Below are the code and all the weights of a small trained network. Each question names an input and a target symbol and asks about switching units off, where a switched-off unit gives its printed mean instead of its output.

import numpy as np


def w(rows, s, z=0):
    codes = np.array(rows[::2]) - 128.0
    scale = np.full(codes.shape[1], s)
    scale[-1] = z or s
    return codes * scale


def norm(h):
    return h / np.sqrt((h * h).mean(-1, keepdims=True) + 1e-5)


def f(y):
    return y / 2 * (1 + np.tanh(0.7978845608 * (y + 0.044715 * y**3)))


def softmax(a):
    e = np.exp(a - a.max(-1, keepdims=True))
    return e / e.sum(-1, keepdims=True)


def log_softmax(a):
    a = a - a.max(-1, keepdims=True)
    return a - np.log(np.exp(a).sum(-1, keepdims=True))


def net(x, mask):
    ids = ['ΓΦΨεζηπσ'.index(c) for c in x.split()]
    T = len(ids)
    res = E[ids] + P[:T]
    q, k, v = (norm(res) @ M[0].T for M in (Q, K, V))
    z = softmax(np.where(np.tri(T) > 0, q @ k.T / 3**0.5, -1e9)) @ v
    res = res + np.where(mask[0], z, O[0][:, -1]) @ O[0][:, :-1]
    y = f(norm(res) @ A[0][:, :-1].T + A[0][:, -1])
    res = res + np.where(mask[1:9], y, B[0][:, -1]) @ B[0][:, :-1]
    return log_softmax(norm(res)[-1] @ U[:, :-1].T + U[:, -1])


Q, K, V, O, A, B = {}, {}, {}, {}, {}, {}
E = w([
[205,140,47,94,158,133,24],'Γ',
[19,209,92,69,178,179,144],'Φ',
[137,171,96,117,59,104,67],'Ψ',
[160,136,47,134,95,84,185],'ε',
[81,164,132,151,99,80,112],'ζ',
[98,86,138,140,64,188,51],'η',
[21,7,79,215,154,92,109],'π',
[61,163,151,118,99,109,122],'σ',
],0.016)
P = w([
[198,82,187,94,220,137,142],'0',
[97,183,88,107,175,92,116],'1',
[68,181,108,133,163,117,118],'2',
[81,189,107,143,158,134,110],'3',
[85,189,117,167,146,125,114],'4',
[95,211,132,182,163,109,140],'5',
[116,255,99,179,151,75,142],'6',
[137,168,101,159,135,126,83],'7',
[154,178,122,183,138,130,111],'8',
[173,155,135,181,139,120,95],'9',
[160,170,160,204,155,109,114],'10',
],0.009)
Q[0] = w([
[190,89,100,76,39,97,166],'head 1',
[145,127,165,122,105,139,45],'head 1',
[148,63,42,45,254,152,169],'head 1',
],0.0085)
K[0] = w([
[117,84,122,164,97,128,101],'head 1',
[156,109,149,42,154,94,107],'head 1',
[58,199,5,144,102,120,85],'head 1',
],0.014)
V[0] = w([
[87,53,62,160,215,50,54],'head 1',
[118,65,127,189,120,254,166],'head 1',
[140,60,170,140,105,108,229],'head 1',
],0.0088)
O[0] = w([
[90,123,49,168,213,139,189,255],'head 1',
[115,137,82,44,202,70,37,104],'head 1',
[31,126,2,77,25,98,73,48],'head 1',
],0.0092,0.0067)
A[0] = w([
[126,122,109,187,65,161,195,6],'neuron 1',
[123,161,94,172,85,109,103,210],'neuron 2',
[72,64,26,158,162,101,117,164],'neuron 3',
[103,82,85,166,114,189,148,189],'neuron 4',
[117,141,151,30,165,87,67,140],'neuron 5',
[162,108,80,157,125,85,252,202],'neuron 6',
[90,171,139,140,114,116,157,254],'neuron 7',
[133,122,174,151,44,151,157,22],'neuron 8',
],0.011,0.002)
B[0] = w([
[122,5,70,23,178,39,120,187],'neuron 1',
[166,114,187,171,150,249,137,170],'neuron 2',
[146,73,239,238,107,35,212,247],'neuron 3',
[143,187,85,134,206,72,163,200],'neuron 4',
[186,32,19,90,174,119,64,181],'neuron 5',
[197,11,47,118,108,155,115,254],'neuron 6',
[183,135,95,76,86,222,26,173],'neuron 7',
[124,195,146,3,110,67,141,147],'neuron 8',
],0.0072,0.0082)
U = w([
[158,142,112,151,230,219,157,97],'Γ',
[178,183,191,177,157,183,70,195],'Φ',
[200,122,216,110,117,149,183,111],'Ψ',
[105,151,90,210,55,166,84,209],'ε',
[152,89,47,68,112,101,219,55],'ζ',
[125,102,92,112,188,100,1,121],'η',
[47,142,99,191,201,46,165,5],'π',
[141,128,137,45,76,143,127,243],'σ',
],0.01,0.0022)

Each question gives the input, a string of symbols that net reads in full, and the target symbol t.
The units are the heads (3 rows each of Q, K, V and O) and the neurons (one row each of A and B). Each row of codes is followed by its name. A weight is (code - 128) times the scale printed after its matrix; where a second scale follows, it is the last column's (O, A, B and U).
mask holds one flag per unit, heads first, then neurons. A switched-off unit (its flag False) gives its mean, the last column of its rows in O or B, instead of its output. The means were averaged over made-up inputs and are rounded, as every weight is.
A unit's drop is (log p(t) with every unit on - log p(t) with that unit switched off) / (log p(t) with every unit on - log p(t) with every unit switched off).
The circuit of an input: a set's keep is (log p(t) with only the set's units on - log p(t) with every unit switched off) / (log p(t) with every unit on - log p(t) with every unit switched off). Starting from all 9 units, units are removed one at a time, each time the one whose removal leaves the highest keep (on an exact tie, the one counted first), for as long as the keep stays at least 0.8.
circuit, biggest first: the units of the circuit, biggest drop first
k most important neurons: the k neurons with the biggest drops, biggest first
drop of u: that unit's drop, to one decimal
input Ψ η ε π Γ η, target Ψ: circuit, biggest first	(head 1; neuron 8)
input Ψ Ψ Γ σ, target Ψ: circuit, biggest first	(head 1)
input ε η π π ε ε ε ζ, target ε: circuit, biggest first	(head 1; neuron 2)
input Γ η η Γ η ε ζ η, target Γ: circuit, biggest first	(head 1; neuron 3)
input σ ε Γ σ Γ Γ π Φ σ Γ Ψ, target σ: circuit, biggest first	(head 1; neuron 8)
input Γ Φ η Φ ε Γ η ε Γ η, target Γ: circuit, biggest first	(neuron 3; head 1)
input Φ ε ζ η Γ ζ σ Φ ε ε Ψ, target Φ: circuit, biggest first	(head 1; neuron 3; neuron 6)
input Γ Γ η Ψ σ, target Γ: circuit, biggest first	(head 1; neuron 3)
input ζ Γ η η Ψ η Γ η Φ η, target ζ: circuit, biggest first	(head 1; neuron 1; neuron 8)
input ε η η Γ η σ, target ε: 2 most important neurons	(neuron 7; neuron 2)
input Γ Γ Ψ, target Γ: 2 most important neurons	(neuron 3; neuron 5)
input σ η η ε π η η ζ, target σ: 2 most important neurons	(neuron 8; neuron 1)
input ζ η Γ η π η σ, target ζ: 2 most important neurons	(neuron 1; neuron 8)
input Γ Γ η η η π ε ε ε Γ σ, target Γ: circuit, biggest first	(neuron 3)
input Φ η π ε Φ ζ ε Φ η, target Φ: 2 most important neurons	(neuron 3; neuron 6)
input σ η ε η η, target σ: 2 most important neurons	(neuron 8; neuron 1)
input σ Φ η η π ζ Ψ σ η ζ, target σ: 3 most important neurons	(neuron 8; neuron 1; neuron 3)
input ζ π η ε ε ε Φ ζ η, target ζ: 3 most important neurons	(neuron 1; neuron 8; neuron 4)
input η Φ π η η π η η η, target η: drop of head 1	1.5
input η η σ ε η Φ Γ η ε Γ, target Φ: drop of head 1	0.2
input ζ ζ η η η Φ Γ σ Ψ, target ζ: drop of neuron 3	0.0
